A =
array([[-241,  705, -299, -270, -377, -268,  735,  821,  756,  819,  788,
        -332],
       [-377,  783, -304, -338, -340, -433,  858,  878,  881,  910,  888,
        -396],
       [ 559, -248,  477,  466,  667,  601, -256, -540, -500, -559, -563,
         727],
       [-222,  643, -276, -271, -249, -254,  695,  725,  689,  763,  738,
        -274],
       [ 534, -238,  586,  500,  640,  539, -290, -378, -485, -437, -326,
         614],
       [-221,  619, -231, -183, -225, -235,  617,  710,  662,  681,  696,
        -256],
       [-284,  727, -329, -298, -301, -345,  724,  828,  747,  805,  790,
        -337],
       [ 661, -408,  630,  660,  756,  698, -423, -488, -557, -539, -440,
         789]])
A[0][0]	-241
A[7][4]	756
A[5][1]	619
A[4][1]	-238
A[5]	[-221, 619, -231, -183, -225, -235, 617, 710, 662, 681, 696, -256]
A[0][10]	788
A[7][2]	630
A[4][0]	534
A[0]	[-241, 705, -299, -270, -377, -268, 735, 821, 756, 819, 788, -332]
A[2][4]	667
A[3][6]	695
A[1][0]	-377
A[4][6]	-290
A[4]	[534, -238, 586, 500, 640, 539, -290, -378, -485, -437, -326, 614]
A[0][4]	-377
A[1][2]	-304
A[5][8]	662
A[1][9]	910
A[1][5]	-433
A[2][1]	-248
A[6][1]	727
A[:, 3]	[-270, -338, 466, -271, 500, -183, -298, 660]
A[2][7]	-540
A[2][8]	-500
A[6]	[-284, 727, -329, -298, -301, -345, 724, 828, 747, 805, 790, -337]
A[:, 7]	[821, 878, -540, 725, -378, 710, 828, -488]
A[0][3]	-270
A[3][4]	-249
A[4][8]	-485
A[2][11]	727
A[4][11]	614
A[2]	[559, -248, 477, 466, 667, 601, -256, -540, -500, -559, -563, 727]

X =
-12; -15; -16; 3; 8; 7; -4; 8; 5; -11; -1; -3; 11; -5; 12
-8; -13; 16; 12; -11; 24; -4; 1; 4; -14; 4; -1; 2; 9; 11
-3; 28; -11; 10; 21; 15; -13; -14; -1; 34; 18; 6; 11; 1; -5
X[0, 0] -> -12
X[1, 14] -> 11
X[1, 5] -> 24
X[2, 9] -> 34
X[2, 7] -> -14
X[2, 2] -> -11
X[2, 14] -> -5
X[0, 13] -> -5
X[:, 3] -> [3, 12, 10]
X[:, 4] -> [8, -11, 21]
X[0, 5] -> 7
X[:, 9] -> [-11, -14, 34]
X[2] -> [-3, 28, -11, 10, 21, 15, -13, -14, -1, 34, 18, 6, 11, 1, -5]
X[2, 3] -> 10
X[0, 4] -> 8
X[2, 12] -> 11
X[2, 5] -> 15
X[1, 1] -> -13
X[0, 9] -> -11
X[:, 5] -> [7, 24, 15]

W = 30; 4; -31; 6; 33; -16; -25; 8; -12; 17; -2; -25; -14; -19; 38
W[0] -> 30
W[-4] -> -25
W[-5] -> -2
W[-14] -> 4
W[9] -> 17
W[3] -> 6

grid = array([-29, -25, -35,  15])
grid[0] => -29
grid[2] => -35

M =
[[  2   2  13   1  -5  -4   8  -5  -1 -15  -9  -8   1 -10]
 [ -9 -16 -17   7 -12  31  17  10  -1  11  -6  10  41  21]
 [  2  17  -6   7  -2   1   6  -4  -2  11  24  16 -21 -12]
 [ -1   1  17  -6  -2  -2 -16  -7 -10 -14  -9  -8   7   1]]
Rows and columns are counted from 0.
(0, 0)	2
(1, 3)	7
(0, 3)	1
(3, 10)	-9
(2, 9)	11
(1, 1)	-16
(3, 11)	-8
(0, 7)	-5
(2, 1)	17
(3, 5)	-2
(2, 13)	-12
(1, 5)	31
(1, 0)	-9
(1, 8)	-1
(0, 9)	-15
(3, 6)	-16
(2, 0)	2
(2, 6)	6
(2, 8)	-2
(0, 2)	13

m =
-19; -19; -26; 22; -20
23; 24; 33; -19; 24
0; 0; 1; 4; 0
-14; -14; -19; 18; -15
-9; -10; -13; 13; -10
33; 33; 46; -28; 34
33; 33; 46; -28; 34
m[0,0] -> -19
m[2] -> [0, 0, 1, 4, 0]
m[3,4] -> -15
m[2,1] -> 0
m[5,0] -> 33
m[2,0] -> 0
m[5,1] -> 33
m[5,2] -> 46
m[:, 0] -> [-19, 23, 0, -14, -9, 33, 33]
m[0] -> [-19, -19, -26, 22, -20]
m[6,0] -> 33
m[1] -> [23, 24, 33, -19, 24]
m[5,3] -> -28
m[:, 3] -> [22, -19, 4, 18, 13, -28, -28]
m[0,2] -> -26
